Here is a tiny trained network, its code and every weight. The questions are about switching its units off for an input and a target symbol, where a switched-off unit gives its printed mean instead of its output.

import numpy as np


def w(rows, s, z=0):
    codes = np.array(rows[::2]) - 128.0
    scale = np.full(codes.shape[1], s)
    scale[-1] = z or s
    return codes * scale


def norm(h):
    return h / np.sqrt((h * h).mean(-1, keepdims=True) + 1e-5)


def f(y):
    return y / 2 * (1 + np.tanh(0.7978845608 * (y + 0.044715 * y**3)))


def softmax(a):
    e = np.exp(a - a.max(-1, keepdims=True))
    return e / e.sum(-1, keepdims=True)


def log_softmax(a):
    a = a - a.max(-1, keepdims=True)
    return a - np.log(np.exp(a).sum(-1, keepdims=True))


def net(x, mask):
    ids = ['αβγδεζηθλπσφψω'.index(c) for c in x.split()]
    T = len(ids)
    res = E[ids] + P[:T]
    q, k, v = (norm(res) @ M[0].T for M in (Q, K, V))
    z = softmax(np.where(np.tri(T) > 0, q @ k.T / 2**0.5, -1e9)) @ v
    res = res + np.where(mask[0], z, O[0][:, -1]) @ O[0][:, :-1]
    y = f(norm(res) @ A[0][:, :-1].T + A[0][:, -1])
    res = res + np.where(mask[1:25], y, B[0][:, -1]) @ B[0][:, :-1]
    return log_softmax(norm(res)[-1] @ U[:, :-1].T + U[:, -1])


Q, K, V, O, A, B = {}, {}, {}, {}, {}, {}
E = w([
[104,119,145],'α',
[199,189,84],'β',
[99,101,159],'γ',
[164,84,251],'δ',
[99,111,149],'ε',
[134,156,167],'ζ',
[103,104,145],'η',
[147,87,85],'θ',
[134,96,91],'λ',
[115,146,108],'π',
[133,152,155],'σ',
[142,183,167],'φ',
[212,107,173],'ψ',
[103,108,143],'ω',
],0.035)
P = w([
[3,55,157],'0',
[39,75,142],'1',
[52,80,141],'2',
[61,87,139],'3',
[73,91,141],'4',
[78,97,144],'5',
[81,98,141],'6',
[86,96,143],'7',
[80,89,143],'8',
],0.006)
Q[0] = w([
[180,120,164],'head 0',
[5,64,135],'head 0',
],0.021)
K[0] = w([
[92,116,123],'head 0',
[249,236,216],'head 0',
],0.017)
V[0] = w([
[255,110,164],'head 0',
[93,53,7],'head 0',
],0.0072)
O[0] = w([
[254,85,162,107],'head 0',
[73,60,96,4],'head 0',
],0.0086,0.0035)
A[0] = w([
[83,242,199,64],'neuron 0',
[117,254,73,167],'neuron 1',
[108,136,115,71],'neuron 2',
[56,118,128,171],'neuron 3',
[110,137,122,137],'neuron 4',
[172,140,177,103],'neuron 5',
[59,138,224,159],'neuron 6',
[143,130,148,119],'neuron 7',
[127,129,106,130],'neuron 8',
[120,112,98,133],'neuron 9',
[169,140,171,130],'neuron 10',
[139,125,152,208],'neuron 11',
[98,204,206,95],'neuron 12',
[118,145,188,255],'neuron 13',
[169,179,49,76],'neuron 14',
[111,194,145,77],'neuron 15',
[83,204,119,123],'neuron 16',
[147,174,55,27],'neuron 17',
[117,79,126,101],'neuron 18',
[103,165,109,150],'neuron 19',
[39,145,144,99],'neuron 20',
[120,229,85,137],'neuron 21',
[110,128,89,51],'neuron 22',
[130,124,108,86],'neuron 23',
],0.019,0.0056)
B[0] = w([
[82,1,160,215],'neuron 0',
[163,188,155,170],'neuron 1',
[128,125,118,123],'neuron 2',
[126,89,102,176],'neuron 3',
[131,126,124,133],'neuron 4',
[149,100,102,153],'neuron 5',
[150,172,173,252],'neuron 6',
[130,121,116,134],'neuron 7',
[132,124,140,129],'neuron 8',
[146,136,156,136],'neuron 9',
[138,100,107,154],'neuron 10',
[137,141,117,160],'neuron 11',
[110,76,208,211],'neuron 12',
[158,88,117,215],'neuron 13',
[111,71,171,154],'neuron 14',
[128,88,144,152],'neuron 15',
[165,105,86,163],'neuron 16',
[100,83,106,141],'neuron 17',
[149,169,147,141],'neuron 18',
[141,117,117,141],'neuron 19',
[98,174,97,182],'neuron 20',
[147,165,157,157],'neuron 21',
[136,116,127,126],'neuron 22',
[130,125,140,124],'neuron 23',
],0.044,0.015)
U = w([
[115,104,121,15],'α',
[89,155,115,254],'β',
[71,100,123,123],'γ',
[109,84,142,157],'δ',
[172,107,147,97],'ε',
[77,186,183,17],'ζ',
[93,167,119,174],'η',
[171,178,160,159],'θ',
[215,88,76,90],'λ',
[5,147,137,33],'π',
[158,168,58,160],'σ',
[107,87,158,181],'φ',
[71,83,30,97],'ψ',
[164,66,65,90],'ω',
],0.024,0.006)

Each question gives the input, a string of symbols that net reads in full, and the target symbol t.
The units are the heads (2 rows each of Q, K, V and O) and the neurons (one row each of A and B). Each row of codes is followed by its name. A weight is (code - 128) times the scale printed after its matrix; where a second scale follows, it is the last column's (O, A, B and U).
mask holds one flag per unit, heads first, then neurons. A switched-off unit (its flag False) gives its mean, the last column of its rows in O or B, instead of its output. The means were averaged over made-up inputs and are rounded, as every weight is.
A unit's drop is (log p(t) with every unit on - log p(t) with that unit switched off) / (log p(t) with every unit on - log p(t) with every unit switched off).
The circuit of an input: a set's keep is (log p(t) with only the set's units on - log p(t) with every unit switched off) / (log p(t) with every unit on - log p(t) with every unit switched off). Starting from the 12 units with the biggest drops (on a tie, the unit counted first), units are removed one at a time, each time the one whose removal leaves the highest keep (on an exact tie, the one counted first), for as long as the keep stays at least 0.8.
units of the circuit, in order: the units of the circuit, biggest drop first
unit that matters most: the unit with the biggest drop
k most important neurons: the k neurons with the biggest drops, biggest first
drop when u is switched off: that unit's drop, to one decimal
input λ ζ β ψ ε λ θ ψ λ, target λ: 4 most important neurons	(neuron 6; neuron 12; neuron 0; neuron 20)
input η ε α γ, target ζ: unit that matters most	neuron 6
input ψ λ η λ θ ε ω γ, target λ: units of the circuit, in order	(head 0; neuron 0; neuron 12; neuron 5)
input σ σ σ ψ λ θ λ α, target λ: 2 most important neurons	(neuron 0; neuron 5)
input α λ π ε, target π: 2 most important neurons	(neuron 20; neuron 6)
input ω ψ δ β ε, target θ: units of the circuit, in order	(neuron 0; head 0)
input ε ε β ω α ε, target θ: units of the circuit, in order	(neuron 0; head 0; neuron 12)
input λ π ω θ β π, target θ: 3 most important neurons	(neuron 1; neuron 0; neuron 21)
input ζ ψ ε ω, target λ: units of the circuit, in order	(head 0; neuron 0; neuron 12; neuron 6)
input γ λ θ λ, target ψ: 4 most important neurons	(neuron 6; neuron 1; neuron 12; neuron 13)
input λ ε α ε π, target σ: 3 most important neurons	(neuron 12; neuron 20; neuron 1)
input ω β ε θ λ λ, target θ: 3 most important neurons	(neuron 0; neuron 13; neuron 12)
input λ η γ, target ζ: 2 most important neurons	(neuron 6; neuron 0)
input ω β θ α, target θ: units of the circuit, in order	(head 0; neuron 0; neuron 12)
input ε η ε ψ λ ε α, target λ: 2 most important neurons	(neuron 0; neuron 12)
input λ ω π ψ π, target λ: units of the circuit, in order	(neuron 0; head 0; neuron 6)
input λ γ λ η θ, target ω: 2 most important neurons	(neuron 6; neuron 1)
input ε ψ θ π ε η γ ε, target λ: drop when neuron 11 is switched off	0.0
input ψ λ λ, target λ: drop when neuron 21 is switched off	0.2
input ε ψ θ, target λ: drop when neuron 20 is switched off	0.1
